Moves between nodes:
from | x a d b s l
J564 | J331 J384 J877 J833 J578 J472
J758 | J922 J366 J834 J804 J921 J756
J617 | J276 J88 J529 J805 J724 J585
J87 | J378 J110 J241 J575 J377 J833
J995 | J431 J758 J922 J783 J834 J286
J317 | J123 J61 J740 J483 J515 J921
J432 | J399 J984 J245 J515 J833 J893
J893 | J483 J331 J640 J90 J450 J740
J331 | J640 J877 J450 J632 J575 J515
J110 | J241 J276 J377 J29 J141 J146
J245 | J90 J833 J632 J455 J360 J640
J147 | J593 J949 J892 J286 J838 J724
J515 | J630 J378 J455 J677 J11 J90
J472 | J515 J87 J378 J450 J241 J245
J593 | J686 J892 J641 J617 J783 J330
J856 | J113 J538 J397 J330 J286 J805
J399 | J224 J245 J90 J630 J632 J483
J366 | J834 J677 J921 J123 J399 J10
J578 | J575 J682 J29 J364 J326 J241
J805 | J326 J593 J686 J289 J641 J141
J113 | J372 J397 J289 J586 J617 J326
J330 | J586 J431 J340 J585 J897 J289
J897 | J805 J147 J593 J397 J892 J529
J397 | J289 J286 J617 J340 J88 J686
J632 | J317 J360 J61 J893 J472 J677
J90 | J648 J632 J317 J325 J61 J366
J71 | J756 J630 J10 J834 J325 J838
J141 | J384 J330 J586 J376 J340 J372
J11 | J893 J564 J331 J245 J877 J61
J82 | J286 J71 J756 J922 J10 J892
J326 | J133 J686 J376 J110 J585 J384
J648 | J804 J317 J123 J543 J740 J834
J340 | J682 J897 J805 J113 J593 J276
J585 | J484 J856 J113 J141 J397 J682
J686 | J376 J641 J585 J276 J856 J586
J783 | J856 J804 J538 J724 J82 J897
J984 | J245 J133 J833 J378 J146 J331
J677 | J921 J432 J399 J740 J245 J325
J376 | J146 J585 J484 J377 J113 J578
J431 | J340 J922 J897 J856 J147 J617
J325 | J543 J893 J483 J224 J640 J123
J61 | J740 J472 J515 J640 J378 J399
J922 | J897 J834 J147 J538 J949 J88
J455 | J325 J11 J893 J399 J331 J317
J484 | J364 J113 J372 J384 J289 J29
J892 | J641 J838 J783 J88 J804 J431
J834 | J147 J921 J949 J82 J224 J573
J543 | J995 J483 J758 J838 J366 J82
J360 | J61 J364 J472 J331 J87 J432
J224 | J838 J90 J648 J10 J317 J758
J529 | J141 J724 J330 J686 J431 J113
J286 | J617 J756 J88 J897 J573 J641
J450 | J677 J575 J432 J61 J984 J455
J378 | J455 J241 J11 J432 J564 J632
J641 | J585 J783 J856 J529 J538 J340
J804 | J538 J123 J82 J995 J71 J147
J640 | J366 J450 J677 J317 J432 J630
J29 | J984 J326 J133 J87 J376 J564
J877 | J450 J578 J575 J360 J29 J378
J123 | J82 J740 J71 J758 J630 J949
J586 | J578 J340 J682 J484 J805 J110
J724 | J330 J995 J431 J641 J922 J397
J538 | J397 J82 J286 J431 J756 J593
J384 | J877 J586 J578 J146 J682 J87
J88 | J529 J573 J724 J593 J995 J856
J838 | J783 J648 J804 J573 J123 J922
J133 | J833 J376 J146 J241 J484 J877
J10 | J573 J325 J543 J949 J483 J804
J276 | J377 J529 J141 J326 J330 J484
J289 | J110 J617 J276 J682 J529 J376
J364 | J472 J372 J87 J877 J110 J984
J146 | J360 J484 J364 J564 J372 J575
J575 | J432 J29 J984 J472 J133 J11
J921 | J949 J399 J224 J71 J90 J543
J756 | J88 J10 J573 J147 J543 J783
J372 | J87 J289 J110 J578 J276 J133
J377 | J564 J141 J384 J133 J586 J364
J740 | J71 J515 J630 J366 J455 J224
J630 | J10 J455 J325 J921 J893 J648
J483 | J758 J640 J366 J648 J677 J71
J573 | J724 J543 J995 J892 J758 J538
J241 | J11 J377 J564 J984 J384 J360
J949 | J892 J224 J838 J756 J648 J995
J833 | J632 J146 J360 J11 J364 J450
J682 | J29 J805 J326 J372 J686 J377

The rows follow the links: the fewer symbols apart two nodes are, the more alike their rows tend to be.

Node, then a row for it; each showing differs a little:
J455: [ 402  355    9 -835  852  -36    3  643 1084   11  533 -560 -236 -622  676  -13   -9  128  756    2 -515   12  208 -489  566  160  525  -12  255  389   18 1009 -153   23    7  359  -25  628  674   -6 -548  220  482 -577   30 -615 -421   41 -595    8   13 -140  761    1 -682  453  479  -15  -11 -688  -37]
J330: [ -474  -374    86   841  -854    98    39  -693 -1054    73  -541   461   155   634  -641  -100   -57  -113  -762    60   513   -42  -164   496  -567  -131  -556   -68  -210  -441    56 -1007   140    84    73  -344   -75  -640  -606   -41   548  -162  -479   659    80   600   394    60   630    30   -31   144  -758    62   670  -471  -468   -29   -74   690   -93]
J325: [ 755  289 -357 -637  666 -515 -218  656  830 -475  486   64  204 -490  530  561  399   91  605 -368 -363  341 -149 -395  432  -75  492  403   19  545 -275  772 -101 -455 -515  272  422  501  270  284 -460 -285  374 -742 -586 -475 -305 -584 -490 -281  202 -115  562 -282 -520  531  328  259  456 -533  607]
J399: [ 593  351 -175 -775  826 -294 -118  697 1034 -209  549 -294  -56 -615  633  241  176  108  722 -142 -458  188   56 -473  546   40  549  196  142  475 -148  988 -153 -226 -227  321  195  609  510  112 -537    6  466 -699 -238 -587 -372 -276 -589 -139   87 -152  736 -121 -642  522  443  104  231 -658  268]
J397: [ -289  -372   -89   796  -853   -41   -47  -618 -1079   -98  -522   653   314   633  -665   130   114   -92  -750   -69   492    92  -278   491  -589  -198  -550   100  -276  -335   -62  -977   118  -101  -103  -337    88  -641  -715    61   557  -315  -476   504  -139   597   386  -123   631   -66    58   139  -769   -65   670  -394  -475    59   138   725   134]
J224: [ 804  224 -488 -462  490 -691 -284  550  609 -597  382  346  335 -370  381  717  550   44  440 -463 -281  449 -294 -287  298 -151  363  528  -89  504 -359  561 -101 -591 -658  225  574  360   53  374 -319 -493  234 -704 -741 -343 -221 -789 -342 -351  295  -83  429 -366 -392  479  192  390  578 -410  772]
J586: [-771 -263  410  573 -587  581  250 -615 -747  509 -436 -162 -273  434 -459 -631 -481  -93 -547  402  371 -403  236  348 -393   98 -463 -460   33 -573  313 -705  103  520  573 -258 -482 -447 -202 -315  398  369 -344  714  668  417  257  664  441  311 -235  120 -535  320  474 -487 -270 -318 -505  494 -668]
J384: [-743  -67  551  167 -181  788  339 -336 -212  707 -226 -646 -511  127 -142 -857 -634   -9 -163  579  105 -514  439  125 -125  242 -168 -622  225 -461  422 -200   51  727  767  -82 -674 -136  253 -434  108  677 -105  544  875  106   97  890  120  437 -319   18 -147  424  126 -364    4 -456 -710  141 -918]
J805: [ -542  -361   156   812  -831   252    77  -671 -1068   208  -563   331    72   612  -647  -226  -161  -113  -734   145   472  -121   -82   500  -550   -58  -572  -175  -142  -455    87  -985   124   189   198  -325  -166  -617  -554  -119   549   -31  -447   690   242   580   370   200   585   115   -66   133  -747   108   642  -494  -453   -98  -180   678  -251]
J340: [ -500  -365   102   805  -838   170    55  -699 -1083   135  -550   399   122   621  -655  -158  -117  -112  -753   102   520   -79  -113   492  -570   -79  -578   -97  -198  -445    72  -983   141   140   128  -345  -127  -652  -594   -86   527   -75  -456   657   160   606   392   168   608    82   -37   137  -763    83   654  -492  -446   -86  -139   663  -159]
J575: [-403  158  491 -379  398  667  295  138  491  630  150 -919 -627 -315  298 -777 -562   56  352  492 -231 -486  547 -237  272  340  184 -574  360 -182  364  471  -48  655  716  172 -582  293  656 -390 -269  736  221  109  793 -274 -184  809 -303  366 -308  -64  352  392 -323  -50  310 -407 -613 -319 -829]
J472: [-205  242  395 -569  569  510  236  314  764  496  296 -939 -561 -439  482 -613 -465   84  522  393 -355 -393  493 -341  401  304  344 -463  366   12  312  710  -85  508  568  229 -479  467  756 -325 -372  685  335 -105  639 -451 -287  678 -398  312 -238 -105  537  333 -470  103  400 -331 -478 -504 -674]
J450: [  28  319  250 -717  750  323  160  493  952  325  422 -845 -470 -577  598 -400 -285  100  676  267 -442 -248  409 -443  496  252  434 -299  330  170  203  882 -104  342  380  307 -318  566  794 -224 -497  520  411 -325  413 -540 -344  453 -553  212 -154 -140  673  188 -601  243  479 -222 -326 -606 -420]
J364: [-615   35  558 -123  117  764  342 -110  134  694  -54 -845 -612  -85   93 -844 -634    0  115  586  -70 -526  507  -52   82  308    9 -650  294 -340  439  158  -21  713  788   31 -685   81  498 -468  -65  733   51  353  871  -74  -55  917  -89  443 -323  -13  125  437  -99 -233  148 -444 -713  -86 -925]
J543: [ 779   83 -568 -190  196 -794 -320  355  263 -710  243  621  513 -173  130  847  619   16  171 -540 -120  526 -437 -102  121 -241  204  620 -221  475 -449  237  -36 -726 -767   93  649  152 -240  445 -125 -672  113 -558 -885 -150 -102 -911 -131 -450  331  -43  176 -426 -144  407   30  444  670 -179  901]

Each walk starts at a row. The symbols on each line, taken left to right, move it on to the next node.
Answer with the node's row; about right is enough.
new walk
[ 679   -6 -554   29  -37 -760 -348  154  -37 -705   98  787  593   -1  -42  878  648    2  -14 -572   20  542 -503   10   -9 -284   32  635 -289  370 -452  -37  -29 -726 -785  -16  679  -25 -425  440   38 -749  -19 -409 -886   27   13 -955   20 -426  344   17    7 -426   27  287 -108  441  713   33  942]
s x d x x
[ -418  -376    42   812  -860    80     7  -649 -1089     9  -523   530   220   638  -662    -3   -13  -136  -750    25   478     0  -185   515  -559  -120  -573    -5  -229  -396    -1 -1013   151     9    16  -342    13  -631  -672   -10   546  -193  -480   627    29   605   382    23   617    11    -7   145  -747    21   666  -459  -476    -1   -17   697   -23]
l b l s s l d
[-746 -272  358  632 -640  550  227 -640 -820  477 -481 -122 -226  458 -506 -574 -426 -110 -583  396  388 -370  183  387 -464   85 -452 -454    4 -541  272 -756  113  488  527 -266 -469 -475 -256 -299  399  298 -341  742  599  485  306  622  453  287 -218  102 -585  273  505 -532 -328 -292 -486  519 -631]
new walk
[ 443  382  -25 -827  850 -110  -26  683 1080  -42  544 -497 -219 -633  681   49   27  106  772  -27 -504   38  172 -502  561  140  539   32  221  424  -28 1014 -144  -42  -65  326   59  621  619   16 -549  192  478 -616  -62 -596 -404  -60 -625  -22   31 -153  759  -28 -678  453  480   19   35 -679   56]
b d l x d a
[ 797  203 -489 -418  422 -687 -297  512  549 -627  363  401  385 -329  338  753  549   45  364 -495 -253  475 -333 -227  281 -205  338  561 -135  518 -374  507  -65 -639 -700  160  604  310  -11  390 -278 -536  248 -682 -788 -293 -202 -792 -319 -397  288  -80  401 -375 -319  440  160  389  603 -365  810]
s d b l a x
[ 735   52 -552 -152  130 -766 -326  298  195 -680  210  657  538 -109  122  870  625   12  133 -587  -70  549 -464  -76   87 -268  171  632 -232  462 -447  171  -22 -715 -775   52  668  120 -288  462  -94 -676   89 -535 -871  -99  -68 -907  -92 -422  338   -9  119 -448 -130  370  -12  452  697 -118  942]
new walk
[ 793  138 -503 -304  303 -722 -343  426  420 -679  301  528  450 -229  273  809  603   52  275 -554 -178  508 -398 -183  209 -212  311  626 -158  527 -418  397  -50 -680 -719  119  624  241 -129  431 -198 -597  182 -631 -839 -239 -135 -862 -233 -426  329  -71  284 -383 -269  432   91  405  677 -265  876]
d d a l l s d x
[ 568 -104 -524  191 -202 -761 -333   29 -264 -680  -26  889  638  137 -154  847  624  -35 -185 -548  104  549 -529  110 -147 -315  -41  617 -339  296 -424 -240   51 -719 -766  -73  653 -117 -568  457  142 -752 -127 -249 -872  137   99 -871  140 -418  312   41 -176 -417  165  182 -211  435  696  158  901]
l s b s s a
[ 655  318 -246 -732  769 -414 -172  702  980 -313  545 -144   53 -588  598  392  291   87  693 -261 -466  254  -30 -445  521    9  561  278  102  505 -209  910 -122 -339 -360  301  276  549  398  212 -502 -119  415 -733 -393 -556 -351 -402 -545 -211  138 -137  675 -205 -622  530  380  186  324 -626  397]
new walk
[-638   26  585  -55   35  786  332 -153   90  711  -82 -796 -614  -37   55 -868 -660   17   43  578  -38 -558  503  -61   27  307  -21 -642  300 -366  445   55  -20  710  790   11 -686   37  431 -473  -47  749   36  367  903  -33  -23  909  -47  424 -357  -38   51  449  -51 -263  134 -447 -711  -55 -926]
s b d b b d d
[-311  220  462 -498  489  606  268  238  618  565  211 -949 -620 -392  388 -711 -530   66  456  454 -295 -443  515 -320  335  313  260 -509  356  -92  344  585 -113  594  622  202 -529  390  715 -363 -322  705  271   -9  738 -363 -225  744 -374  370 -266 -113  455  357 -392   51  345 -341 -565 -419 -765]
s b d b b d d
[ 130  369  179 -803  789  200  141  579 1029  249  451 -756 -422 -617  626 -288 -192  112  702  186 -459 -172  361 -475  539  229  507 -204  321  241  157  941 -153  237  232  350 -225  599  745 -157 -533  434  445 -410  297 -571 -375  291 -580  165 -122 -140  720  146 -640  316  493 -154 -213 -663 -323]
new walk
[ 627  -53 -538   88  -70 -759 -359  126 -105 -732   54  827  611   86  -76  857  643   -3  -70 -563   39  532 -520   45  -59 -306   20  649 -297  356 -431 -110    8 -722 -796  -42  654  -83 -472  460   61 -736  -33 -364 -906   83   44 -905   92 -443  341   25  -69 -430   66  253 -137  447  730   55  925]
s a x s l d
[ 783  130 -572 -276  269 -762 -325  393  330 -678  273  565  487 -196  199  833  630   27  227 -548 -171  528 -444 -149  187 -244  239  608 -194  510 -421  315  -43 -698 -757  100  660  193 -192  460 -170 -632  148 -587 -858 -196 -110 -893 -185 -429  334  -60  229 -426 -216  421   54  425  671 -203  925]
a a l d a d s x
[ 519  383  -93 -789  814 -237  -88  688 1052 -167  510 -356  -77 -633  659  206  128  116  732 -116 -479  121   80 -471  575   88  551  148  182  481 -100  971 -113 -171 -184  345  144  641  554   98 -527   76  473 -658 -188 -582 -368 -193 -600 -110   59 -133  747 -102 -655  487  454   90  143 -697  210]
new walk
[-706 -294  301  692 -701  449  179 -668 -918  399 -513   46 -117  541 -568 -460 -348 -106 -642  327  434 -282  103  405 -469   32 -520 -354  -59 -532  218 -839  128  414  416 -303 -362 -530 -332 -252  475  240 -404  731  474  514  352  508  540  245 -197  147 -651  248  582 -553 -356 -246 -400  580 -509]
l l d l
[-500  122  531 -270  299  704  320   36  376  669   71 -902 -631 -236  220 -829 -591   33  260  532 -170 -518  540 -167  207  318   91 -614  353 -237  428  321  -49  683  726  137 -619  202  602 -449 -180  756  190  207  853 -205 -134  860 -206  405 -323  -56  259  412 -219 -132  262 -426 -664 -254 -900]
a b a s x b
[-715  -25  551   37  -59  796  343 -258  -65  708 -153 -722 -565   53  -50 -877 -649    6  -60  566   35 -546  497   38  -39  303 -111 -623  267 -410  444  -41   18  723  782  -15 -665  -33  340 -479   36  727  -27  468  902   35   14  935   35  434 -333  -17  -67  442   53 -324   40 -472 -692   59 -946]
new walk
[-733 -309  322  669 -700  516  205 -654 -875  453 -532  -22 -168  508 -532 -532 -371  -81 -628  342  409 -353  131  391 -449   51 -488 -408  -33 -547  253 -816  119  459  496 -279 -397 -526 -289 -263  464  257 -390  757  563  521  324  552  499  263 -195  124 -614  268  533 -504 -351 -276 -444  551 -555]
d a l b b x
[-582   75  566 -145  184  733  315  -40  213  713    3 -865 -606 -151  135 -859 -635   43  160  549 -112 -557  531 -105  110  336   49 -620  305 -312  425  212  -33  699  777   73 -656  139  527 -461 -112  757   97  267  890  -99  -81  914 -132  455 -344  -29  172  427 -138 -193  195 -438 -697 -123 -925]
x b a l
[  -7  309  295 -689  713  361  205  444  893  374  375 -854 -509 -518  582 -497 -305  108  630  298 -429 -305  425 -444  490  289  435 -345  344  134  209  851 -113  406  431  310 -370  547  752 -237 -469  576  395 -266  487 -495 -352  509 -524  229 -184 -144  637  256 -569  213  465 -264 -376 -579 -515]
